Here is a tiny trained network, its code and every weight. The questions are about switching its units off for an input and a class, where a switched-off unit gives its printed mean instead of its output.

import numpy as np


def w(rows, s, z=0):
    codes = np.array(rows[::2]) - 128.0
    scale = np.full(codes.shape[1], s)
    scale[-1] = z or s
    return codes * scale


def f(y):
    return y / 2 * (1 + np.tanh(0.7978845608 * (y + 0.044715 * y**3)))


def log_softmax(a):
    a = a - a.max(-1, keepdims=True)
    return a - np.log(np.exp(a).sum(-1, keepdims=True))


def net(x, mask):
    res = np.array(x, float).reshape(1, 3) / 4 @ E
    y = f(res @ A[0][:, :-1].T + A[0][:, -1])
    res = res + np.where(mask, y, B[0][:, -1]) @ B[0][:, :-1]
    return log_softmax(res[-1] @ U[:, :-1].T + U[:, -1])


A, B = {}, {}
E = w([
[140,96,26,188,209,119,145],'x0',
[191,1,183,103,129,128,217],'x1',
[125,197,132,173,118,162,247],'x2',
],0.0056)
A[0] = w([
[124,25,144,114,122,132,186,95],'neuron 0',
[107,167,102,142,125,133,98,82],'neuron 1',
[130,100,16,162,188,129,155,87],'neuron 2',
[125,187,121,140,128,124,100,79],'neuron 3',
[115,171,127,151,115,155,213,78],'neuron 4',
[120,162,122,154,114,155,199,116],'neuron 5',
[122,168,223,97,84,124,118,109],'neuron 6',
[125,226,122,146,121,108,249,82],'neuron 7',
[141,43,173,132,138,112,181,118],'neuron 8',
[112,229,86,135,129,131,56,115],'neuron 9',
[127,99,31,166,175,126,154,101],'neuron 10',
[128,133,107,127,108,119,129,62],'neuron 11',
[115,151,112,151,114,121,105,68],'neuron 12',
[128,184,113,131,136,136,96,80],'neuron 13',
[126,133,126,126,127,117,140,239],'neuron 14',
[126,146,125,125,138,132,119,229],'neuron 15',
[118,119,110,124,112,145,134,253],'neuron 16',
[116,178,241,105,76,137,116,75],'neuron 17',
[121,59,119,109,127,119,31,86],'neuron 18',
[137,57,156,118,111,130,168,96],'neuron 19',
[148,85,157,123,141,144,149,88],'neuron 20',
[113,203,99,136,123,121,82,92],'neuron 21',
[128,49,120,122,130,112,6,72],'neuron 22',
],0.013,0.0059)
B[0] = w([
[133,172,98,122,135,126,208,225],'neuron 0',
[116,147,108,110,116,135,180,157],'neuron 1',
[136,98,71,68,33,124,88,231],'neuron 2',
[120,135,106,103,116,136,184,155],'neuron 3',
[98,136,148,43,169,137,111,180],'neuron 4',
[135,105,187,95,147,138,132,181],'neuron 5',
[141,96,67,101,67,126,81,205],'neuron 6',
[116,139,197,33,169,143,111,220],'neuron 7',
[155,187,96,142,139,133,187,231],'neuron 8',
[155,167,107,157,150,125,219,255],'neuron 9',
[108,92,84,91,51,133,96,220],'neuron 10',
[137,130,117,87,105,141,161,107],'neuron 11',
[92,135,101,97,127,134,165,130],'neuron 12',
[102,137,99,101,128,125,179,156],'neuron 13',
[214,160,164,202,140,107,83,206],'neuron 14',
[218,149,154,202,144,123,103,201],'neuron 15',
[251,153,161,214,148,120,79,219],'neuron 16',
[106,85,60,65,39,128,103,207],'neuron 17',
[128,129,197,50,145,146,120,216],'neuron 18',
[131,151,86,121,140,131,186,195],'neuron 19',
[102,130,111,103,127,106,184,157],'neuron 20',
[129,144,90,112,145,114,197,199],'neuron 21',
[114,133,186,27,171,149,105,236],'neuron 22',
],0.033,0.0062)
U = w([
[156,190,93,143,161,111,227,111],'0',
[129,133,241,43,191,160,99,114],'1',
[142,87,69,104,28,114,81,135],'2',
[158,132,180,254,177,90,90,255],'3',
[55,94,114,144,157,127,146,58],'4',
[51,108,140,141,143,103,145,82],'5',
[67,100,119,143,153,128,145,63],'6',
],0.008,0.0036)

Each question gives the input, the list of numbers given to net, and the class t.
The units are the neurons (one row each of A and B). Each row of codes is followed by its name. A weight is (code - 128) times the scale printed after its matrix; where a second scale follows, it is the last column's (A, B and U).
mask holds one flag per neuron, in row order. A switched-off neuron (its flag False) gives its mean, the last column of its row in B, instead of its output. The means were averaged over made-up inputs and are rounded, as every weight is.
A unit's drop is (log p(t) with every unit on - log p(t) with that unit switched off) / (log p(t) with every unit on - log p(t) with every unit switched off).
The circuit of an input: a set's keep is (log p(t) with only the set's units on - log p(t) with every unit switched off) / (log p(t) with every unit on - log p(t) with every unit switched off). Starting from the 12 units with the biggest drops (on a tie, the unit counted first), units are removed one at a time, each time the one whose removal leaves the highest keep (on an exact tie, the one counted first), for as long as the keep stays at least 0.8.
circuit, biggest first: the units of the circuit, biggest drop first
most important unit: the unit with the biggest drop
top k neurons: the k neurons with the biggest drops, biggest first
drop of u: that unit's drop, to one decimal
input [7,3,8], class 1: most important unit : neuron 7
input [-7,-7,-6], class 0: top 4 neurons : [neuron 9; neuron 21; neuron 2; neuron 10]
input [-8,1,-5], class 2: top 2 neurons : [neuron 17; neuron 6]
input [3,-7,8], class 1: top 3 neurons : [neuron 7; neuron 4; neuron 5]
input [3,2,0], class 3: top 2 neurons : [neuron 17; neuron 6]
input [-3,-2,-3], class 3: top 2 neurons : [neuron 2; neuron 7]
input [6,-7,-8], class 1: top 2 neurons : [neuron 22; neuron 18]
input [7,1,-7], class 1: top 4 neurons : [neuron 22; neuron 18; neuron 17; neuron 6]
input [6,1,5], class 2: top 3 neurons : [neuron 2; neuron 10; neuron 22]
input [-8,-4,-7], class 2: top 3 neurons : [neuron 17; neuron 6; neuron 7]
input [7,1,5], class 2: top 2 neurons : [neuron 2; neuron 10]
input [-6,7,-5], class 0: top 2 neurons : [neuron 8; neuron 0]
input [2,6,7], class 1: top 4 neurons : [neuron 7; neuron 4; neuron 5; neuron 9]
input [7,-5,4], class 2: circuit, biggest first : [neuron 2]
input [3,2,-4], class 1: drop of neuron 22 : 0.2
input [8,-1,3], class 2: drop of neuron 11 : 0.0
input [-6,-1,7], class 1: drop of neuron 7 : 2.4
